Below are the code and all the weights of a small trained network. Each question names an input and a target symbol and asks about switching units off, where a switched-off unit gives its printed mean instead of its output.

import numpy as np


def w(rows, s, z=0):
    codes = np.array(rows[::2]) - 128.0
    scale = np.full(codes.shape[1], s)
    scale[-1] = z or s
    return codes * scale


def norm(h):
    return h / np.sqrt((h * h).mean(-1, keepdims=True) + 1e-5)


def f(y):
    return np.maximum(y, 0)


def softmax(a):
    e = np.exp(a - a.max(-1, keepdims=True))
    return e / e.sum(-1, keepdims=True)


def log_softmax(a):
    a = a - a.max(-1, keepdims=True)
    return a - np.log(np.exp(a).sum(-1, keepdims=True))


def net(x, mask):
    ids = ['ΓΔΘΞΣΨΩαβεζηλμπτ'.index(c) for c in x.split()]
    T = len(ids)
    res = E[ids] + P[:T]
    q, k, v = (norm(res) @ M[0].T for M in (Q, K, V))
    z = softmax(np.where(np.tri(T) > 0, q @ k.T / 2**0.5, -1e9)) @ v
    res = res + np.where(mask[0], z, O[0][:, -1]) @ O[0][:, :-1]
    y = f(norm(res) @ A[0][:, :-1].T + A[0][:, -1])
    res = res + np.where(mask[1:17], y, B[0][:, -1]) @ B[0][:, :-1]
    return log_softmax(norm(res)[-1] @ U[:, :-1].T + U[:, -1])


Q, K, V, O, A, B = {}, {}, {}, {}, {}, {}
E = w([
[128,153,66,105],'Γ',
[137,168,126,142],'Δ',
[146,100,135,115],'Θ',
[101,124,133,160],'Ξ',
[164,117,150,109],'Σ',
[166,113,164,108],'Ψ',
[158,86,151,109],'Ω',
[124,56,167,155],'α',
[103,100,125,127],'β',
[182,116,146,137],'ε',
[162,104,145,130],'ζ',
[91,100,111,124],'η',
[199,74,135,159],'λ',
[155,147,85,170],'μ',
[113,5,116,112],'π',
[160,89,156,128],'τ',
],0.016)
P = w([
[95,89,40,2],'0',
[133,153,185,120],'1',
[126,124,42,77],'2',
[90,141,180,140],'3',
[110,134,39,138],'4',
[79,147,183,133],'5',
[98,115,59,165],'6',
[79,154,189,121],'7',
[102,113,55,213],'8',
],0.0081)
Q[0] = w([
[172,177,212,73],'h1',
[255,125,50,121],'h1',
],0.0072)
K[0] = w([
[105,50,121,155],'h1',
[72,168,113,3],'h1',
],0.0052)
V[0] = w([
[188,27,69,180],'h1',
[254,206,114,249],'h1',
],0.0035)
O[0] = w([
[119,70,78,255,152],'h1',
[241,186,123,135,8],'h1',
],0.0088,0.0014)
A[0] = w([
[80,78,71,199,104],'n1',
[165,161,52,109,114],'n2',
[155,71,69,125,145],'n3',
[154,164,105,76,65],'n4',
[172,75,234,191,204],'n5',
[114,155,146,163,210],'n6',
[160,139,78,210,166],'n7',
[76,105,180,60,94],'n8',
[171,149,156,128,241],'n9',
[171,59,2,115,4],'n10',
[192,94,51,139,135],'n11',
[113,142,143,143,107],'n12',
[93,179,192,77,77],'n13',
[159,88,230,175,147],'n14',
[124,168,148,137,119],'n15',
[157,123,169,56,37],'n16',
],0.0095,0.0027)
B[0] = w([
[211,123,99,90,230],'n1',
[133,158,179,194,182],'n2',
[95,7,1,6,203],'n3',
[206,62,131,166,147],'n4',
[119,179,46,122,255],'n5',
[142,76,137,96,192],'n6',
[132,83,141,86,208],'n7',
[131,112,253,220,183],'n8',
[159,97,79,185,172],'n9',
[43,80,43,19,218],'n10',
[42,50,198,107,200],'n11',
[108,110,104,137,147],'n12',
[105,82,180,119,174],'n13',
[97,213,78,103,227],'n14',
[151,124,91,104,159],'n15',
[105,128,93,41,143],'n16',
],0.006,0.0058)
U = w([
[110,140,204,165,170],'Γ',
[131,132,151,125,40],'Δ',
[108,91,183,169,98],'Θ',
[154,123,136,127,18],'Ξ',
[213,96,105,219,253],'Σ',
[172,116,2,131,143],'Ψ',
[102,95,191,175,106],'Ω',
[109,177,98,147,84],'α',
[43,159,98,205,43],'β',
[124,184,98,125,47],'ε',
[146,157,160,100,90],'ζ',
[137,179,180,72,135],'η',
[104,165,154,105,73],'λ',
[162,201,82,125,77],'μ',
[48,55,101,50,204],'π',
[215,162,188,88,188],'τ',
],0.011,0.0053)

Each question gives the input, a string of symbols that net reads in full, and the target symbol t.
The units are the heads (2 rows each of Q, K, V and O) and the neurons (one row each of A and B). Each row of codes is followed by its name. A weight is (code - 128) times the scale printed after its matrix; where a second scale follows, it is the last column's (O, A, B and U).
mask holds one flag per unit, heads first, then neurons. A switched-off unit (its flag False) gives its mean, the last column of its rows in O or B, instead of its output. The means were averaged over made-up inputs and are rounded, as every weight is.
A unit's drop is (log p(t) with every unit on - log p(t) with that unit switched off) / (log p(t) with every unit on - log p(t) with every unit switched off).
The circuit of an input: a set's keep is (log p(t) with only the set's units on - log p(t) with every unit switched off) / (log p(t) with every unit on - log p(t) with every unit switched off). Starting from the 12 units with the biggest drops (on a tie, the unit counted first), units are removed one at a time, each time the one whose removal leaves the highest keep (on an exact tie, the one counted first), for as long as the keep stays at least 0.8.
units of the circuit, in order: the units of the circuit, biggest drop first
most important unit: the unit with the biggest drop
k most important neurons: the k neurons with the biggest drops, biggest first
drop when u is switched off: that unit's drop, to one decimal
input α Ψ Δ Γ Γ Γ λ α ε, target π: units of the circuit, in order -> [n11]
input Δ Σ Ξ Ω λ β, target Ψ: units of the circuit, in order -> [h1, n1, n11, n10]
input Γ Δ Δ η Ξ λ μ, target π: units of the circuit, in order -> [n11, n10]
input Δ α α λ Γ Γ λ η, target Ψ: units of the circuit, in order -> [h1, n1, n11]
input Γ π π Δ λ Δ, target Ψ: units of the circuit, in order -> [h1, n11]
input Σ π Ξ π Δ Ω Δ α λ, target π: units of the circuit, in order -> [n11, n10]
input π α τ Ψ Δ Ξ ζ π α, target Ψ: 2 most important neurons -> [n1, n5]
input Ξ λ Ξ Γ α μ, target Σ: 2 most important neurons -> [n10, n3]
input Δ β Γ Δ Ω Ω α Δ Δ, target Σ: 4 most important neurons -> [n10, n3, n14, n5]
input β Δ Δ Δ, target τ: drop when n15 is switched off -> 0.1
input Ω Δ Ξ λ, target Ψ: drop when n16 is switched off -> 0.0
input Δ μ Δ Ω Δ, target Σ: drop when h1 is switched off -> 1.0
input Θ Ψ α Δ Ψ Δ Δ α, target β: drop when n14 is switched off -> 0.3
input ε Δ Δ Δ α μ, target Σ: most important unit -> h1
